Rows are numbered. After the first three, each row is followed by the numbers of the two nearest rows among all rows above it, by straight-line distance, nearest first.
0: [  3  -3  -8   0 -14   5  -4  -2 -19 -10   3   9  -3   6  -5  12  -1   2
  -3   5]
1: [  1  -9 -15  -4 -24   0  17  -1 -24   0  -1  -1  -3  24   5  32   3  18
   0  -1]
2: [ -6   2  -8  -9 -14 -14  18  -8  23   1   5  31 -10  14   7  17   5  13
  -4 -10]
3: [  7   3  -1  -8  11   7  -4  -7  -3 -17   5  11   3   5   3  -9   1  14
  -5  10] : 0 2
4: [  5  -3   0   0 -26  -1  -4  -1 -19  -5   4  -4  -1   2  -9   7   0  12
  -3   5] : 0 1
5: [  6  -8 -24   2 -51   4  -2   1 -41  -5   1 -14  -3   6  -7  32  -1  23
  -2   9] : 1 4
6: [  6   1  22 -10 -35 -22   1  -3   3  13   0   5   0 -14   0  -7   4   7
   3  -6] : 4 0
7: [ -1   0   7  -3   5  -7 -10  -5  11  -2   7   7  -3 -14 -12   7  -1   1
   0  -2] : 3 0
8: [  1   0   7  -2 -40 -10  11  -1  13  -1   6  15  -5  10   1  -8   6  18
  -5  -4] : 6 2
9: [  4  -2   7  -2 -17  -4 -12   0  -8   2   6 -11   3 -14  -9 -11   0   9
   0   4] : 4 7
10: [-5  1 -8  0 -3  0  4 -1 13 -4  7 15 -4 10 -2  6  1  8 -7 -4] : 2 7
11: [  6  -1 -10   2  -7   8   0  -2 -25  -6  -5 -17   2  -8   0  21  -1  -6
   2   7] : 0 4
12: [  0  -3 -22  -8 -41 -14  14  -5  -2   1  11  23 -16  42   3  41   6  34
  -4 -10] : 1 2
13: [ -6  -3 -17   0   7   2   5  -2   7  -9   8  19  -8  23   1  23   0  14
  -5  -3] : 10 2
14: [ -4   3  -2  -1  30  -5  -2  -7  16   2   5  10  -5  -1  -3  13   0   3
   5 -10] : 7 10
15: [  0  -7   5   2 -30 -13  -9   0  -1   3   8  -3  -2  -8 -16  11  -1  18
  -1  -1] : 4 9
16: [  2  -5  -7   2 -11   2  -7  -1 -17  -6   2  -2  -3  -4  -9  18  -3  11
  -3   4] : 0 4
17: [  7  -3  -4   0 -34   1  -6   1 -25  -5   4  -9   0   1  -8   4   0  11
  -1   8] : 4 16
18: [  1   0 -14  -5 -12  -4   3  -4  12 -15   9  19  -7  11  -2  23   2  27
 -11   0] : 13 10
19: [  0  -5   3  -1 -27 -17  -1  -1  -1   2   9   0  -5   1 -13  15   0  19
   0  -4] : 15 4
20: [ -6  -1 -12   3  16   1   7   1  11   2   1  10  -5  17   0   9   0   8
   1  -6] : 10 13
21: [ -7  -3   2  -4 -15 -18  11  -4  28   8  12  21  -9  20  -4  19   3  22
   0 -11] : 2 10
22: [ -6  -4  -3   4 -35 -12   3   4  14   5  11   3  -5  15  -7  11   1  15
  -7  -9] : 19 8
23: [  7   0  -8  -3   1  10   2  -6 -23  -9  -1   0   3  -2   3   3   1  12
   0   4] : 0 16
24: [  4   1   6  -3  -4  -5 -17  -4   4 -11  14   5   2 -15  -6  -6   0  11
  -9   6] : 7 9
25: [ -1  -2 -16   5  -3  13   4   3 -13  -2   4   3  -5  26   1  14   0  10
  -3   3] : 0 13
26: [  0   0 -23   0   2  10  18   0 -12  -5  -5   4  -6  25   8  27   1   2
   2  -3] : 25 13
27: [  1  -6  -4   7 -25   1  -2   4 -13   7  -1 -13  -1   5  -8  18  -3   9
   8   0] : 4 16
28: [  0  -4   2   4 -36 -14  -1   4 -14   8   1 -24  -3  -3 -11  15  -1   6
   4  -5] : 27 15
29: [ 0  0  6  0  4 -6 -5 -3  1  1  4  4 -3 -5 -6  0 -1  3  0 -2] : 7 24
30: [  0  -5  -3   3 -24  -9  -6   0  -6   0  11  -4  -5  -3 -14  19  -2  16
   0   1] : 19 15
31: [  1  -1  -4  -3  -6  -2  -9  -4  -7  -6   1  -6  -1 -10  -2  15  -1  10
  -4   1] : 16 29
32: [ -1  -1   3  -5 -22  -8  13   0  13   0   7  15  -6  19   1   0   4  17
  -3  -6] : 8 22
33: [  0  -1 -13  -4 -25  -4  20  -1  -3   2  -1  11  -6  29   7  21   4  16
  -1  -6] : 1 32
34: [  1  -5   5   4 -30  -9 -11   3  -3   5   3  -1  -1 -12 -17   1  -1  12
   0   0] : 15 9
35: [  2  -5  -1  -1 -33 -11   0  -2 -16   6   4  -4  -4  -5  -9  33   1  16
   1   0] : 30 19
36: [-5 -1  3  1  9 -2  8  0 14 10 -1  5  0  5  2 -7  0  1  3 -3] : 29 20
37: [ -9   0 -11  -4   5  -8  10  -5  24  -3   3  23  -9  20   1  20   2   8
  -4 -10] : 13 2
38: [  3  -9 -12   3 -56   1   4   1 -26  -4   4  -5  -4  23  -8  30  -1  26
  -3   5] : 5 1
39: [ -1   0 -15   1   4   5  -2  -1   2 -15   6  12  -4   4  -5   6   0  13
 -14   4] : 10 3
40: [  1   0  -2  -4 -16  -1  10   0   5  -2   4  11  -4  13   6   0   4  14
  -4  -2] : 32 10
41: [  7  -2  -2   2   2  11  -8   2 -27  -5  -6 -14   4  -9  -2  -7  -1  -2
   4   9] : 23 11
42: [  2  -3   4  -4 -19 -10   0  -2  -1  -1   5   6  -3   4  -3   4   2  16
  -3   0] : 19 40
43: [ -1  -1 -16  -8 -23  -8  20  -5  -2  -7   8  21 -10  33   7  33   5  25
  -3  -7] : 33 12
44: [  7  -4  12   6 -20   7 -19   9 -18  -1   3 -23   9 -21  -9 -17  -3   2
  -1  14] : 9 41
45: [ -1  -3   4  -2 -15 -14   0  -3   4   1   6   9  -5  -2 -10   0   1  17
   2  -3] : 42 19
46: [  5  -5   1   3 -44  -4  -3   3 -28  -3   6 -11  -2  -1 -10   6  -1  14
  -2   5] : 17 4
47: [  7  -3   4  -1 -27  -5  -4  -1 -17  -3   4  -8   0  -5  -5   2   0  12
  -1   5] : 4 17
48: [ -1  -1   0  -2 -30  -6  15   1   9   0   6  14  -7  27   0  -1   3  25
  -3  -6] : 32 8
49: [  3  -6  -9  -2 -25  -4   3  -2 -15  -3   1   9  -4  12  -4  23   2  23
  -4   3] : 1 4
50: [ -5  -3  -5   0 -18 -10   8  -1   9   5   8  11  -6  13  -6  18   1  21
   0  -7] : 22 32
51: [  2  -8  -8  -1 -27   3  14   1 -23   0  -3  -5  -2  22   1  25   1  15
  -1   1] : 1 49
52: [ -4   5   6 -12   7  -3   7  -7  25   4  -2  19   4   4  12  -2   4   6
  -2 -10] : 36 10
53: [  1   2 -10 -12 -23  -8  10 -10  10 -16  14  31 -10  17  -1  23   5  38
 -15   0] : 18 43
54: [ -2  -2 -15   2  -1   3   4   1   6  -8   7  10  -5  21   0  17   0  18
  -7  -3] : 13 10
55: [-2  3 -7 -6 26  8 13 -4  4 -2 -2 13  2  9 13  5  2 -9  2 -1] : 20 36
56: [  1   0   6   4  26   9 -15   0  -8   2  -8 -20   7 -29  -4  -5  -3 -23
   4   6] : 41 29
57: [ -1   0  -5  -5   4   8   3  -4   6  -9   5  12  -3   1  -1  12   2  13
 -10  -1] : 39 10
58: [  1   2  -9   0  -2   5  -7   0   7 -19   7   9  -2  -8  -5  -4   0   9
 -10   3] : 39 24
59: [  1  -5   1  -2 -16  -5   5  -2 -11  14  -1 -10   1  -1  -2  24   0   6
   8  -4] : 27 35
60: [  7  -2   9  -4 -36  -9 -11  -2 -10  -9  16   3  -1  -3 -10   4   1  30
  -9   5] : 15 47
61: [ -2   1  -1  -2 -14  -9   9  -2  20  -7  12  25  -7  22  -2  -1   3  21
  -8  -5] : 32 48
62: [  6  -6  -3   0 -49   0   8   4 -24  -5   0 -10   1   5  -2   6   0  18
  -7   7] : 46 17
63: [ -7  -5  -1  -2 -23 -13  12   0  15   7   7  10  -6  15  -3  14   3  14
  -1 -11] : 50 22
64: [  0   0  -8  -6 -24  -9  11  -3  11  -3   8  19  -6  29   4  10   5  21
  -5  -7] : 48 32
65: [  5   1  12  -3  -4  -3 -12  -2  -4  -6   8  -1   2 -16  -6 -11  -1  16
  -2   6] : 24 9
66: [  7  -2 -11  -3 -19   2  -3  -3 -25  -2   3  -6  -1  -1  -3  19   1  16
  -5   6] : 16 4
67: [ -5  -4 -16   0 -22  -6  20  -2   1   2   4  18 -11  33  -1  31   2  21
  -1 -11] : 43 33
68: [  2  -5   3  -4 -34 -19   0  -4  -4   5   8   2  -4  -5 -11  16   2  18
   1  -3] : 19 15
69: [ -1   0 -20   1  -9   2  -7  -1   5 -26  15  20  -9  16 -10   7   0  27
 -18   4] : 18 39
70: [  0   0 -28   3   3  15  15   1 -15  -9  -4   3  -6  27   5  28  -1   0
  -1   3] : 26 25
71: [ 0 -2 10  0  5 -8 -3 -2 -1  9 -2 -2  0 -9 -4  7 -1 -1  9 -3] : 29 7
72: [  5  -5  -7   3 -52  -2   4   6 -14 -13   5   2  -2   6  -8  -7   1  25
 -16  13] : 62 46
73: [ -2  -5  -1  -2 -34  -8  14   1  10   4   7  11  -4  26  -4  14   3  21
  -3  -7] : 48 63
74: [  1  -4  -2   2 -18  -8  -7  -1  -9  -1   4   0  -2  -2 -13   4  -2  13
  -2   1] : 4 30
75: [  2  -3 -15   3  -9  10   2   1 -20 -13   0  -3   0  14  -2  17   0   2
  -6   5] : 0 25
76: [  9  -6   0   6 -56   3 -16   8 -23  -5  11 -17   4 -11 -13  -2  -3  21
 -10  13] : 46 17
77: [  0  -6  -6  -3 -36  -6   8   1  -8   1   7   2  -5  25  -3  20   2  25
  -2   1] : 49 73
78: [  0  -1 -11  -1   1   6   2  -1  -1 -10   2   8  -2   4   1   8   1  10
  -7   2] : 57 39
79: [ -3   1 -10  -4  -3  -2   9  -4  14  -3   2  16  -4  15   6  13   2   9
  -3  -7] : 10 37
80: [  0  -7   6   3 -22 -10 -16   3  -2   4   8 -11   1 -18 -16  -4  -1  16
  -1   4] : 34 9
81: [-6 -2 -4  3 -3 -5  6  1 19  8  5 12 -5 17 -3  6  1 11  2 -7] : 10 79
82: [ -5  -6  -2   2 -17 -11   6  -1   1  12   4   3  -5  21  -6  27   0  18
   7  -9] : 50 63
83: [ -6   4  -5  -6  35   0   2  -7  27 -12   7  30  -7  28   5   5   1   3
  -4  -6] : 37 20
84: [ -8  -8 -20  11 -33  -6   8   6   0  10   7   7 -11  29 -11  30  -2  23
  -4  -9] : 67 77
